[  5 -59  -5  14  39  32 -48  17  10 -61 -26 -35 -20  12  12  -6  19  31
  20  17  15  46  41  57  -5 -44 -23  21  34  65  17  33]  0
[   2  -61    5   -9   20  -20 -101    0   62  -19   23    4   73    5
   -5   72  -17   -4    7    3  -18   10   31   14   16   36  -14   21
   43   57  -28  -34]  1
[  19  -72   -5   -5   -5  -23 -100  -26   30  -17   48   -5   81  -19
  -20   39  -16    1   25   -1  -13   43   29   30   19   32  -15   43
   57   68  -25  -15]  7
[ -3 -54 -21  24  38  43 -36  14 -28 -53 -32 -31  -4  33 -14  -3  15  22
  46  14  12  32  45  48 -13 -30  -3 -14  -7  60  26   8]  6
[  9 -65 -55  52 -17 -28 -52 -33  62  -2 -23 -22  32   4  14  18 -15 -11
  36 -10 -72  20  27  -3  12 -11 -15   7   2  56  18 -14]  7
[ 25 -55  -7 -24  20   6 -90 -19  39 -24  61   1  51 -11  10  34 -15  19
  24  -7 -14  39  22  26  16  38 -22  30  45  74 -48 -12]  4
[-22 -76  -8  23  33  25 -37   5  -2 -43 -44 -40 -15  31  11  10   4   6
  21  21   5  27  36  55  -7 -25   3  -6  18  55  43  26]  1
[ 40 -16 -28 -13  38  24 -33  20   4 -26  13 -59 -27  46  57 -25  -5  42
   4 -14 -41  22  26  51 -38  -2 -33 -23   0   4   0  21]  0
[   5  -34  -14  -29   -1  -29 -107   -2   61   -7   48    3   73  -14
  -13   46   -7   -4   21    2   -1   29    1    6    1   31  -23   46
   36   36  -44  -42]  8
[ 41 -21 -21 -14  43  45 -33  16  -4 -19  15 -74 -41  25  60 -31  -2  44
  19 -11 -33  29  23  58 -30 -21 -35  -6  10  24   7  35]  0
[   8  -67   -2   -3   25  -28 -101   -9   60   -2   44  -19   85    2
    8   58  -29   -8   18    0  -25   18   28   18   18   31  -17    7
   44   49  -19  -23]  1
[ 31 -42   0 -18  17  -8 -94 -11  42 -10  67  10  74  -2   0  49 -14   8
  17   4 -25  50  21  22  31  48  -4  11  25  81 -46   8]  2
[ 34 -43 -45   1  15  29 -24 -17   5  -6   4 -62 -51  30  72 -24  -8  20
   5 -22 -44  14  18  38 -31   4 -32 -25  11  16  12  34]  4
[-16 -76 -17  25  42  53 -42  -1  -8 -45 -40 -24 -48  19   4 -15  20  17
  37  11  35  42  48  59 -10 -46 -17  10  34  73  38  21]  4
[  11  -44    2  -27    9  -13 -104   -3   54    9   46  -16   73  -14
    3   64  -22  -13   19   11  -20   19   21   23   16   33  -12   38
   48   38  -25   -4]  1
[ 46 -28 -32   6  33  24 -27   3 -10 -21  42 -64 -26  47  68 -16 -11  41
  -2 -17 -55  27   3  42 -21  10 -19 -41 -16  39  -8  51]  2
[ 23 -60 -34 -14  35  33 -32  -9  -5  -9  18 -46 -43  45  61 -33 -10  25
  15 -15 -22  23  31  55 -32  10 -24 -44  15  21  14  13]  4
[  8 -64   7 -22  22 -17 -93   2  54 -27  51  -8  73  -6   2  60 -24  -1
   9   4  -9  15  24  24  17  34  -8  26  51  55 -37  -8]  1
[ 11 -49 -61  35   3 -32 -71 -40  73 -20 -12 -21  24  -4  38  24 -23 -18
  22 -15 -75   5  37 -13  12  -6 -16  -5  -4  36  15  13]  5
[-15 -65 -18  17  37   9 -45  -8   1 -41 -46 -41 -33  15   1  -3  14   9
  35  19  31  49  25  38 -13 -37  -8  27  17  56  36  10]  8
[  19  -59    2  -15   26  -13 -112   -8   53  -11   71    3   63   -9
   -6   50  -13    2   26    4  -12   34   32   16   25    9  -14   19
   32   80  -32   -1]  2
[ 24 -43 -36  41   7 -32 -34 -29  69 -11   3 -25  57  -7  31  17 -27   1
  38  -2 -85   7  10 -16  23   3 -16   2   3  44  -3  -9]  9
[  19  -46  -27  -15   22  -18 -106   -9   58  -36   71    8   70   -8
   10   45  -13    8    8   -8  -21   16   18   18    7   49  -24   18
   40   41  -50  -15]  5
[  14  -52  -23   -4   14  -18 -108   -9   55  -38   61   13   80   -2
    0   44  -14    8   11  -13  -31   22   23   18   13   58  -23   -5
   41   51  -45  -19]  5
[ 27 -42 -25 -11  35  27 -60  33  21  -5  25 -55 -13  51  34 -27  -2  27
  20 -16 -27  15  36  57 -28 -14 -37 -48  26  -1  10   4]  0
[ 12 -64 -30  39  46 -48 -44 -33  71 -16   1 -31  49  -9  17  19 -29 -13
  51   1 -57   4  38 -16  19 -33 -10   8   9  46  27  -8]  9
[ 16 -61 -38  22  17 -20 -58 -44  62  -8  -7 -17  15  -1  29  28 -21  -8
  36  -5 -44  23  36  -8  24 -11 -11  17   9  58   4   1]  4
[   9  -56  -24   -8   28  -17 -114   -3   61  -28   64   10   77    0
  -14   42  -15   -1   26   -3   -7   23   34   25   16   45  -21    2
   49   42  -34  -22]  5
[  8 -48 -48  38  -7 -24 -61 -22  57 -16 -28 -21  60   2   3  38 -20 -14
  43  -6 -66 -11  33 -25  25 -37  -4  -8 -25  45  13 -19]  6
[ 14 -38 -50  31  11 -13 -42 -32  55 -12  -3 -25  18   3  31   5 -33  -3
  41 -14 -57  20  32  -5  13 -15 -17   4 -11  50   8   2]  4
[  3 -58  -3  12  38  39 -42   0 -21 -60 -28 -32  -1  26  -4  -4   1  33
  30  12  14  45  43  56 -23   6   3 -31  23  61   9  27]  3
[ -3 -50 -43  31   8 -32 -68 -14  67  -7  -1 -45  36  12  30  38 -40  -8
  34   0 -57 -11  22 -11   8 -29 -16  10 -15  29  18 -23]  1
[-12 -69 -11  14  47  13 -39  -2   0 -37 -34 -22 -13  33   8  -5  26  15
  17   4  17  52  17  44 -14  -2  -5  -8  22  62  12  -3]  8
[  16  -38    0  -39   14  -26 -107  -15   49   -9   58   -7   67  -20
  -10   48   -3   -1   17   -6    1   39    5   12    5   42  -20   54
   45   52  -52  -31]  8
[ 27 -51  -6 -15  15 -19 -92 -16  44 -17  71  -6  64   2   5  42 -26  15
  21   3 -27  33  20  13  28  23  -7   8  12  74 -35  -4]  2
[ 18 -38  -9 -22   9  -8 -95   9  31 -31  50  13 109  -9 -26  49 -19   2
  29  -2 -13  17  32  15  13  33  -7   5  21  53 -41 -27]  6
[-11 -71 -25  51  16  24 -25   5 -17 -53 -41 -14  -7  36 -14 -11  20  21
  21   9   3  53  31  57 -10  -8  -4  -9  26  69  30  17]  7
[ -8 -94 -24  44  21  17 -30 -12 -10 -42 -24 -41 -15  17   4 -23   9  12
  32  10   8  46  35  55  -1 -40  -6   3  35  69  42  31]  7
[  1 -65 -53  30  29 -36 -85 -39  72 -20   2 -24  30   1  17  26 -17 -23
  35  -6 -44  10  49  -1  13 -19 -14   3   8  37  22   4]  5
[ 31 -22 -30  19  22 -19 -54 -12  73 -24 -31 -15  32  -4  24  42  -6   5
  14  -9 -62  16  27  -5  17 -12 -17  30   0  53  -6   3]  0
[ 26 -19 -39  21   3 -18 -67 -14  78 -17 -26 -21  23  -8  25  37 -10   6
  21  -5 -59  10  28 -10  12 -27 -29  43  -5  41  -2  -8]  0
[ 14 -47 -42  47  15 -38 -25 -32  76 -11 -17 -27  33  -5  30  17 -26  -4
  49   5 -83   1  21 -28  16 -19 -15   6 -11  44  18 -16]  9
[ 19 -31 -34  27  23 -27 -40 -27  67 -31 -38 -25  33   4  10  37 -29  -4
  29  -4 -50   5  40 -22   0   2   1 -21  -3  43   7   3]  3
[  23  -69  -12   -6    4  -30 -108  -33   43  -18   62  -15   67  -27
   -4   52  -15   12   21   -3  -12   21   16   15   12    9  -30   83
   44   63  -38  -35]  7
[ -1 -68  -9  34  52  32 -48   7  -8 -45 -14 -29 -26  35  11   1  12  26
  28  15   2  48  37  45   2 -47  -4 -16   5  90  30  42]  2
[ 11 -31 -48  38  23 -28 -55 -27  60 -27   6 -16  47   2  17  25 -23  -2
  25 -13 -56   9  20  -9  24  10 -13  -8  -5  40  -3  -3]  5
[ 20 -46 -26   1  29  22 -37  18   7 -11  12 -63 -12  63  54   0 -13  24
  -4 -13 -40   7  16  53 -28  30 -22 -44  15   6  -3  12]  1
[  10  -72    2  -10    6  -17 -109  -25   57  -11   32  -30   65  -17
   19   67  -22    2   16    4  -29   12   20   15   20   15  -22   50
   38   64  -25  -21]  1
[ 36 -42 -26   9  24  11  -6  -7   7 -21  15 -62 -11  21  71 -26  -6  28
   3 -14 -72  -1   3  31 -29   7 -28 -27  12  12   4  27]  9
[-13 -64 -20  29  58  46 -48   7 -12 -51  -8 -10 -14  32  -7 -16  21  23
  28   3  31  45  39  67  -6   5 -13 -33  36  60  19  12]  5
[-20 -63 -28  27  33  21 -35   5   0 -45 -49 -29 -21  32   0 -15  16  15
  35   8  16  49  19  46 -19 -21  -7  -4   3  59  32  -3]  8
[ 32 -54 -29 -16  14  27 -55  -7   4 -17  18 -81 -23  29  48 -21 -18  24
  22  -9 -34  10  32  45 -47   4 -21 -46  20   6   3  36]  3
[ 16 -58  -4   7  23 -24 -73   2  69 -34  51  13  85  -7 -13  45 -14  16
  33   9 -30  10  11   2  24  33 -20  22  45  57 -46 -42]  9
[-17 -55 -12  20  44  25 -34  -4  -5 -36 -52 -47 -31  19   9 -20  16  14
  28   5  19  41  27  41 -16 -46 -16  13  14  60  34   5]  8
[  1 -56  -9  17  37  28 -40  -9 -15 -63 -46 -36 -20  27  -8   6   2  30
  32  14  10  37  44  40 -24  -8   4 -27  11  62  25  23]  3
[ 32 -42 -32  16  24  28 -35  13   3  -9  16 -36 -19  69  53 -19  -7  29
   2 -17 -61  33  24  43 -15  19 -15 -83  -6  41   2  36]  2
[   8  -41  -10  -26   10  -31 -107  -12   55  -10   52   -7   67  -14
   -4   40  -13    0   24   -9  -14   31    9    1    1   21  -21   38
   29   50  -42  -38]  8
[-19 -71 -20  22  31  16 -44   8   3 -46 -38 -19  -6  35   0 -12  18  13
  22   0  14  48  22  46 -16 -13  -6 -19  19  60  19  -1]  8
[ -2 -58  -5  21  47  27 -44  17   7 -62 -40 -29 -22  25   2  -8  16  31
  23  15  15  42  49  52  -7 -51 -16   0  25  62  33  22]  0
[-11 -80 -12  41  36  28 -24   3   9 -55 -34 -19 -23  21  -5  -7  20  21
  45  27   0  36  34  40   0 -24  -7  -3  33  71  30  15]  9
[  1 -48  -9  21  35  43 -34  -1  -2 -45 -63 -32 -14  19  -5   1   2  21
  30  17  16  33  47  45 -14 -12  -2 -24  31  57  28  29]  3
[  4 -60 -55  33  21 -37 -76 -29  80 -27   0 -18  30  -2  25  26 -20 -23
  23 -13 -57  -1  40 -11  14 -19 -14 -10  11  35  16  13]  5
[ 18 -22 -39  23  20 -30 -52  -7  70 -24  -5 -16  60  28   1  29 -33   2
  31  -4 -55  13  37 -13  -5  28  -4 -50  -2  27 -13 -12]  3
[  9 -37 -46  15  30 -36 -71 -32  57   3  -4 -41  25   2  24  23 -15  -7
  43  -6 -38  30  13  -5  -5 -16 -16  36 -15  41   8 -24]  8
[-17 -84   3  23  52  32 -42   2  -8 -40 -42 -50 -20  30  14  10   1  18
  23  17  18  24  38  58   0 -33  -4  -2  28  65  42  15]  1
[ 31 -38   1 -14  25  -7 -84  -1  43 -18  85  10  81   6   2  45 -14  22
  15   4 -25  47   8  20  31  51  -9   4  21  83 -60  -4]  2
